Below is a small trained network, with its code and all its weights. Each question gives an input and a class and asks what happens when units are switched off, that is, made to give their printed mean instead of their output.

import numpy as np


def w(rows, s, z=0):
    codes = np.array(rows[::2]) - 128.0
    scale = np.full(codes.shape[1], s)
    scale[-1] = z or s
    return codes * scale


def f(y):
    return y / 2 * (1 + np.tanh(0.7978845608 * (y + 0.044715 * y**3)))


def log_softmax(a):
    a = a - a.max(-1, keepdims=True)
    return a - np.log(np.exp(a).sum(-1, keepdims=True))


def net(x, mask):
    res = np.array(x, float).reshape(1, 6) / 4 @ E
    y = f(res @ A[0][:, :-1].T + A[0][:, -1])
    res = res + np.where(mask, y, B[0][:, -1]) @ B[0][:, :-1]
    return log_softmax(res[-1] @ U[:, :-1].T + U[:, -1])


A, B = {}, {}
E = w([
[134,140,112,38],'x0',
[135,142,234,254],'x1',
[190,102,199,124],'x2',
[139,92,135,73],'x3',
[66,82,172,183],'x4',
[188,93,209,167],'x5',
],0.0073)
A[0] = w([
[110,100,174,173,197],'N1',
[165,72,34,203,208],'N2',
[170,180,91,129,40],'N3',
[106,116,77,107,254],'N4',
[138,124,208,149,232],'N5',
[155,119,189,100,155],'N6',
[135,167,115,152,42],'N7',
[97,134,103,85,245],'N8',
[76,147,126,178,234],'N9',
[100,121,128,146,4],'N10',
[135,146,211,94,154],'N11',
[130,150,148,105,6],'N12',
[115,144,120,178,216],'N13',
[184,146,173,104,227],'N14',
[125,211,66,115,222],'N15',
[9,60,135,111,254],'N16',
[84,74,166,153,20],'N17',
],0.014,0.0026)
B[0] = w([
[210,103,152,107,240],'N1',
[122,183,181,138,180],'N2',
[107,201,81,140,155],'N3',
[14,218,232,99,229],'N4',
[217,215,110,81,253],'N5',
[221,109,2,172,187],'N6',
[172,142,171,66,129],'N7',
[62,103,146,39,227],'N8',
[171,111,209,149,219],'N9',
[222,104,167,79,129],'N10',
[171,151,40,123,188],'N11',
[138,102,77,129,117],'N12',
[162,141,191,162,192],'N13',
[207,136,22,162,198],'N14',
[105,138,194,115,254],'N15',
[128,90,204,152,254],'N16',
[146,66,136,127,189],'N17',
],0.006,0.007)
U = w([
[121,185,155,196,126],'0',
[172,105,63,151,81],'1',
[85,112,147,117,254],'2',
[78,181,71,146,72],'3',
[158,3,1,32,2],'4',
],0.0091,0.0026)

Each question gives the input, the list of numbers given to net, and the class t.
The units are the neurons (one row each of A and B). Each row of codes is followed by its name. A weight is (code - 128) times the scale printed after its matrix; where a second scale follows, it is the last column's (A, B and U).
mask holds one flag per neuron, in row order. A switched-off neuron (its flag False) gives its mean, the last column of its row in B, instead of its output. The means were averaged over made-up inputs and are rounded, as every weight is.
A unit's drop is (log p(t) with every unit on - log p(t) with that unit switched off) / (log p(t) with every unit on - log p(t) with every unit switched off).
The circuit of an input: a set's keep is (log p(t) with only the set's units on - log p(t) with every unit switched off) / (log p(t) with every unit on - log p(t) with every unit switched off). Starting from the 12 units with the biggest drops (on a tie, the unit counted first), units are removed one at a time, each time the one whose removal leaves the highest keep (on an exact tie, the one counted first), for as long as the keep stays at least 0.8.
units of the circuit, in order: the units of the circuit, biggest drop first
most important unit: the unit with the biggest drop
k most important neurons: the k neurons with the biggest drops, biggest first
drop when u is switched off: that unit's drop, to one decimal
input [-3,6,8,-1,6,-8], class 1: units of the circuit, in order => N4; N1
input [7,-5,-6,-4,-2,-8], class 2: units of the circuit, in order => N15; N4
input [-1,3,-2,5,-6,8], class 1: most important unit => N8
input [-7,-6,5,5,-1,8], class 4: units of the circuit, in order => N4; N6
input [4,-8,-6,5,7,3], class 2: units of the circuit, in order => N4; N16
input [-3,-2,2,1,4,4], class 4: units of the circuit, in order => N4; N15
input [3,-8,7,-5,-8,-8], class 2: 3 most important neurons => N4; N15; N8
input [0,7,-4,5,5,2], class 1: 2 most important neurons => N4; N1
input [-4,-3,2,1,-4,8], class 4: drop when N15 is switched off => 0.1
input [7,-5,-1,-4,-3,-3], class 2: drop when N15 is switched off => 0.2
input [1,-4,1,1,4,8], class 4: drop when N8 is switched off => -0.1
input [-7,2,8,-1,2,6], class 1: drop when N9 is switched off => 0.0
